B =
[[132 129 125 138 106 142 122 146]
 [134 143 132 119 120 124 120 135]
 [132 137 136 120 134 123 129 127]
 [123 124 132 127 123 126 128 133]
 [128 111 129 130 127 119 137 136]
 [140 140 108 117 146 112 124 104]
 [130 132 128 123 121 123 124 134]
 [118 135 137 126 144 136 129 113]
 [138 125 144 116 151 107 145 125]
 [131 122 119 149 129 151 133 128]
 [132 128 120 138 119 141 125 134]
 [122 140 128 116 115 122 112 129]]
Report the largest entry in the first column.
Answer: 140
The third entry on the diagonal from the top-right corner: 123
The last entry, reading row by row: 129
Report the fourth-last entry, reading row by row.
Answer: 115
Report the top entry of the column that holds the smallest entry.
Answer: 146
Report the third entry on the main diagonal.
Answer: 136
The bottom-left entry is 122
Report the 1st entry, reading row by row.
Answer: 132
The entry directly below the smallest entry is 134
Report the smallest entry in the first column.
Answer: 118
The smallest entry in the first row -> 106
Report the smallest entry in the last column.
Answer: 104
The entry just left of 141 -> 119
The 3rd-last entry, reading row by row -> 122
Report the largest entry in the last row.
Answer: 140
Report the smallest entry in the last row.
Answer: 112
Report the entry just right of 145.
Answer: 125
The 3rd smallest entry: 107

Read these off the array that follows.
1) Which number is the entry just right of 137?
2) Which number is the entry just left of the largest entry?
3) Which number is the maximum?
((134, 120, 118, 119, 138, 139, 121, 126), (121, 126, 126, 130, 118, 131, 130, 107), (136, 126, 145, 134, 107, 124, 146, 126), (137, 127, 125, 130, 121, 136, 122, 124), (110, 119, 114, 151, 118, 126, 121, 121), (140, 133, 113, 133, 132, 120, 120, 124), (125, 128, 127, 133, 125, 117, 126, 131), (129, 127, 125, 123, 128, 127, 147, 124), (130, 129, 123, 118, 123, 127, 130, 138), (138, 120, 116, 124, 134, 129, 120, 123), (123, 122, 116, 122, 135, 129, 122, 124), (128, 116, 128, 128, 122, 152, 121, 133), (135, 131, 122, 127, 130, 129, 122, 127), (132, 115, 134, 127, 127, 144, 127, 122))
1) 127
2) 122
3) 152

Questions about the grid below.
1) What is the bottom entry of the column that holds the largest entry?
2) What is the smallest entry in the last column?
3) What is the fifth entry, reading row by row?
4) What is the entry directly above 119?
5) What is the smallest entry in the first column?
6) What is the third entry, reading row by row?
7) What is the entry directly above the largest entry?
8) What is the second entry, reading row by row?
[[104 116 126 129 103 110 110]
 [112 124 129 125 112 115 122]
 [134 121 139 117 132 130 143]
 [127 135 117 139 129 130 117]
 [114 121 124 120 113 115 129]
 [122 117 115 136 120 125 119]]
1) 119
2) 110
3) 103
4) 129
5) 104
6) 126
7) 122
8) 116

Questions about the array below.
1) Which number is the entry just right of the largest entry?
2) Which number is the entry just left of the smallest entry?
3) Which number is the minimum?
4) Which number is the entry just left of 137?
5) Which number is the entry just left of 144?
[[132, 139, 121, 150, 106], [128, 112, 129, 121, 115], [130, 144, 150, 129, 127], [153, 125, 132, 147, 129], [124, 145, 138, 137, 134], [142, 123, 131, 145, 109]]
1) 125
2) 150
3) 106
4) 138
5) 130

Questions about the matrix below. Counting starts at 1.
1) The entry directly above the smallest entry?
2) The entry at row 3, column 1?
3) The entry in row 1 and column 3?
4) The minimum?
5) The entry just left of the largest entry?
6) The entry in row 1 and column 1?
7) The maximum?
8) The entry in row 2 and column 1?
[[127 130 127 133 126 133 123 130 118 136 129 129 130 132 128]
 [134 131 123 138 131 131 119 123 122 124 123 132 135 150 125]
 [133 127 125 132 129 127 122 124 127 123 119 132 130 139 122]
 [121 133 139 135 124 129 123 130 122 143 125 124 129 123 125]
 [134 123 118 121 132 128 134 127 134 114 133 132 127 131 133]
 [132 127 123 132 129 128 120 125 124 125 117 132 129 137 120]]
1) 143
2) 133
3) 127
4) 114
5) 135
6) 127
7) 150
8) 134

[[132, 137, 136, 127, 125, 133, 138, 128, 125, 125, 128, 122, 123, 118], [130, 133, 133, 127, 122, 127, 134, 128, 126, 123, 131, 123, 129, 130], [128, 128, 130, 127, 121, 123, 130, 127, 126, 122, 132, 124, 132, 137], [126, 131, 128, 126, 132, 134, 130, 126, 124, 130, 119, 125, 115, 105], [132, 137, 136, 129, 126, 133, 138, 129, 127, 126, 130, 124, 126, 123], [126, 130, 127, 125, 131, 133, 129, 125, 124, 130, 119, 124, 116, 107], [127, 124, 126, 128, 124, 123, 125, 127, 128, 125, 131, 129, 133, 139], [127, 132, 132, 123, 115, 123, 134, 124, 120, 116, 129, 116, 126, 127], [127, 126, 125, 130, 138, 133, 124, 130, 132, 137, 123, 134, 124, 119], [127, 124, 126, 128, 124, 122, 124, 127, 128, 125, 132, 129, 134, 140], [129, 132, 133, 125, 116, 123, 134, 126, 123, 117, 132, 119, 130, 133], [132, 137, 136, 127, 126, 133, 138, 129, 126, 125, 129, 123, 124, 120], [127, 122, 123, 131, 133, 127, 121, 130, 133, 133, 129, 135, 133, 137], [129, 132, 133, 126, 118, 124, 134, 127, 124, 120, 133, 122, 131, 135], [131, 136, 135, 128, 126, 132, 137, 128, 126, 126, 128, 123, 125, 121], [127, 121, 123, 131, 132, 125, 120, 130, 133, 133, 130, 136, 135, 140]]
The smallest entry?
A: 105
The entry just left of 105?
A: 115

a =
[[130 129 131 130 119 130 127 126 125 121 123]
 [119 128 128 124 118 130 128 127 136 120 128]
 [125 140 130 123 129 128 138 131 130 125 119]
 [129 119 133 125 123 135 128 126 128 128 123]
 [128 130 131 133 118 124 106 126 131 125 128]
 [134 127 134 123 118 121 120 135 124 132 122]
 [136 138 122 129 117 130 117 125 137 132 135]
 [136 134 113 129 107 128 134 121 128 132 126]
 [129 136 127 131 118 125 157 122 119 117 124]
 [133 140 124 123 133 130 102 135 125 141 126]
 [135 131 132 126 123 125 122 123 128 133 121]
 [129 124 130 129 146 132 143 129 123 129 123]
 [126 115 127 133 122 127 126 123 129 120 134]
 [125 142 128 133 127 130 115 131 125 131 126]]
Read off the entry just right of the smallest entry.
135
Read off the entry in the bottom-right corner.
126
Read off the third smallest entry.
107
The entry in the bottom-left corner: 125
Read off the second-last entry, reading row by row.
131
Read off the second entry on the diagonal from the top-right corner.
120
Read off the smallest entry.
102
The top entry of the column that holds the largest entry is 127
The largest entry in the last column is 135
The smallest entry in the last row: 115
The first entry of the smallest entry's row: 133
Read off the 3rd entry from the end, reading row by row.
125
The 1st entry in reading order -> 130
The last entry of the smallest entry's row is 126
Read off the top-right entry.
123
Read off the fourth entry from the end, reading row by row.
131
Read off the smallest entry in the last column.
119
Read off the smallest entry in the first row.
119
The last entry in the row that holds the largest entry -> 124
The fourth entry in reading order is 130
The 2nd entry on the main diagonal -> 128
Read off the 3rd entry on the diagonal from the top-right corner.
130
